Below is a small trained network, with its code and all its weights. Each question gives an input and a target symbol and asks what happens when units are switched off, that is, made to give their printed mean instead of their output.

import numpy as np


def w(rows, s, z=0):
    codes = np.array(rows[::2]) - 128.0
    scale = np.full(codes.shape[1], s)
    scale[-1] = z or s
    return codes * scale


def norm(h):
    return h / np.sqrt((h * h).mean(-1, keepdims=True) + 1e-5)


def f(y):
    return y / 2 * (1 + np.tanh(0.7978845608 * (y + 0.044715 * y**3)))


def softmax(a):
    e = np.exp(a - a.max(-1, keepdims=True))
    return e / e.sum(-1, keepdims=True)


def log_softmax(a):
    a = a - a.max(-1, keepdims=True)
    return a - np.log(np.exp(a).sum(-1, keepdims=True))


def net(x, mask):
    ids = ['γξπτψω'.index(c) for c in x.split()]
    T = len(ids)
    res = E[ids] + P[:T]
    r = norm(res)
    for j in range(2):
        rows = slice(3 * j, 3 * j + 3)
        q, k, v = (r @ M[0][rows].T for M in (Q, K, V))
        z = softmax(np.where(np.tri(T) > 0, q @ k.T / 3**0.5, -1e9)) @ v
        o = O[0][rows]
        res = res + np.where(mask[j], z, o[:, -1]) @ o[:, :-1]
    y = f(norm(res) @ A[0][:, :-1].T + A[0][:, -1])
    res = res + np.where(mask[2:18], y, B[0][:, -1]) @ B[0][:, :-1]
    return log_softmax(norm(res)[-1] @ U[:, :-1].T + U[:, -1])


Q, K, V, O, A, B = {}, {}, {}, {}, {}, {}
E = w([
[137,33,88,88],'γ',
[125,159,147,202],'ξ',
[116,70,121,131],'π',
[123,121,94,57],'τ',
[254,105,147,83],'ψ',
[98,101,135,145],'ω',
],0.023)
P = w([
[147,169,205,96],'0',
[3,112,138,86],'1',
[202,237,9,97],'2',
[210,33,230,110],'3',
[56,143,100,122],'4',
[127,111,148,179],'5',
],0.013)
Q[0] = w([
[95,152,57,167],'H0',
[50,165,145,83],'H0',
[185,186,43,107],'H0',
[130,252,9,132],'H1',
[96,176,99,47],'H1',
[168,130,139,120],'H1',
],0.023)
K[0] = w([
[114,108,145,151],'H0',
[69,141,157,78],'H0',
[145,121,216,114],'H0',
[5,91,193,89],'H1',
[93,189,155,90],'H1',
[154,105,133,123],'H1',
],0.028)
V[0] = w([
[207,140,45,149],'H0',
[116,154,191,87],'H0',
[165,1,106,105],'H0',
[235,90,163,99],'H1',
[183,152,113,121],'H1',
[86,133,180,132],'H1',
],0.014)
O[0] = w([
[146,7,200,148,119],'H0',
[160,141,86,102,163],'H0',
[14,114,174,23,255],'H0',
[213,105,92,195,200],'H1',
[155,156,95,155,148],'H1',
[135,117,164,163,92],'H1',
],0.012,0.0048)
A[0] = w([
[67,145,128,103,102],'N0',
[126,157,154,103,103],'N1',
[107,177,218,215,254],'N2',
[125,171,88,128,126],'N3',
[16,143,103,255,7],'N4',
[12,66,104,234,118],'N5',
[226,128,193,109,111],'N6',
[161,170,141,131,171],'N7',
[151,147,146,100,98],'N8',
[99,86,32,137,142],'N9',
[29,80,46,221,131],'N10',
[202,98,186,73,43],'N11',
[105,172,144,146,54],'N12',
[216,179,238,144,68],'N13',
[130,135,251,52,125],'N14',
[167,135,194,151,67],'N15',
],0.016,0.0059)
B[0] = w([
[103,138,86,160,227],'N0',
[109,114,131,134,142],'N1',
[144,59,151,2,207],'N2',
[88,102,134,168,201],'N3',
[179,42,76,216,172],'N4',
[239,215,159,194,194],'N5',
[146,127,176,84,234],'N6',
[128,103,155,172,167],'N7',
[139,116,137,138,131],'N8',
[93,122,188,148,203],'N9',
[220,136,187,83,194],'N10',
[130,186,47,115,221],'N11',
[91,123,99,130,131],'N12',
[65,154,188,216,168],'N13',
[241,91,177,184,254],'N14',
[67,136,167,152,146],'N15',
],0.027,0.0053)
U = w([
[151,8,79,122,76],'γ',
[93,93,211,75,79],'ξ',
[129,95,91,216,90],'π',
[142,144,79,44,143],'τ',
[130,196,127,155,108],'ψ',
[79,111,111,116,253],'ω',
],0.014,0.0055)

Each question gives the input, a string of symbols that net reads in full, and the target symbol t.
The units are the heads (3 rows each of Q, K, V and O) and the neurons (one row each of A and B). Each row of codes is followed by its name. A weight is (code - 128) times the scale printed after its matrix; where a second scale follows, it is the last column's (O, A, B and U).
mask holds one flag per unit, heads first, then neurons. A switched-off unit (its flag False) gives its mean, the last column of its rows in O or B, instead of its output. The means were averaged over made-up inputs and are rounded, as every weight is.
A unit's drop is (log p(t) with every unit on - log p(t) with that unit switched off) / (log p(t) with every unit on - log p(t) with every unit switched off).
The circuit of an input: a set's keep is (log p(t) with only the set's units on - log p(t) with every unit switched off) / (log p(t) with every unit on - log p(t) with every unit switched off). Starting from the 12 units with the biggest drops (on a tie, the unit counted first), units are removed one at a time, each time the one whose removal leaves the highest keep (on an exact tie, the one counted first), for as long as the keep stays at least 0.8.
units of the circuit, in order: the units of the circuit, biggest drop first
most important unit: the unit with the biggest drop
k most important neurons: the k neurons with the biggest drops, biggest first
heads that matter: for each layer, one digit per head in row order, 1 if its drop is at least 0.15 and else 0, layers parted by /
input τ γ ξ, target ω: units of the circuit, in order -> [N14; H1; N5]
input ω γ τ, target ψ: 2 most important neurons -> [N2; N4]
input γ τ τ, target ξ: most important unit -> H0
input γ ψ ω, target ξ: heads that matter -> 01
input ξ ψ τ, target π: units of the circuit, in order -> [N2; N3; N10]
input ξ γ ω ξ γ, target ξ: 3 most important neurons -> [N9; N11; N4]
input τ ω ω, target ω: heads that matter -> 11
input τ γ ω, target ω: heads that matter -> 01
input ξ ψ γ γ ξ τ, target π: 3 most important neurons -> [N2; N14; N0]
input ψ π γ π γ, target ξ: 3 most important neurons -> [N9; N11; N14]
input γ ω ψ ω ξ, target γ: units of the circuit, in order -> [N4; N2]
input γ τ ω τ τ, target ω: heads that matter -> 10
input τ ψ γ, target ω: heads that matter -> 10
input τ γ π π π, target ψ: most important unit -> N5
input γ γ τ, target ξ: heads that matter -> 11
input ψ ξ τ, target γ: heads that matter -> 01
input ξ τ γ, target π: heads that matter -> 10
input ω γ ψ, target ψ: heads that matter -> 11
input γ ψ π, target ξ: heads that matter -> 01
input ω γ π π ψ, target τ: units of the circuit, in order -> [N11]
input γ ξ π, target ξ: 2 most important neurons -> [N14; N4]
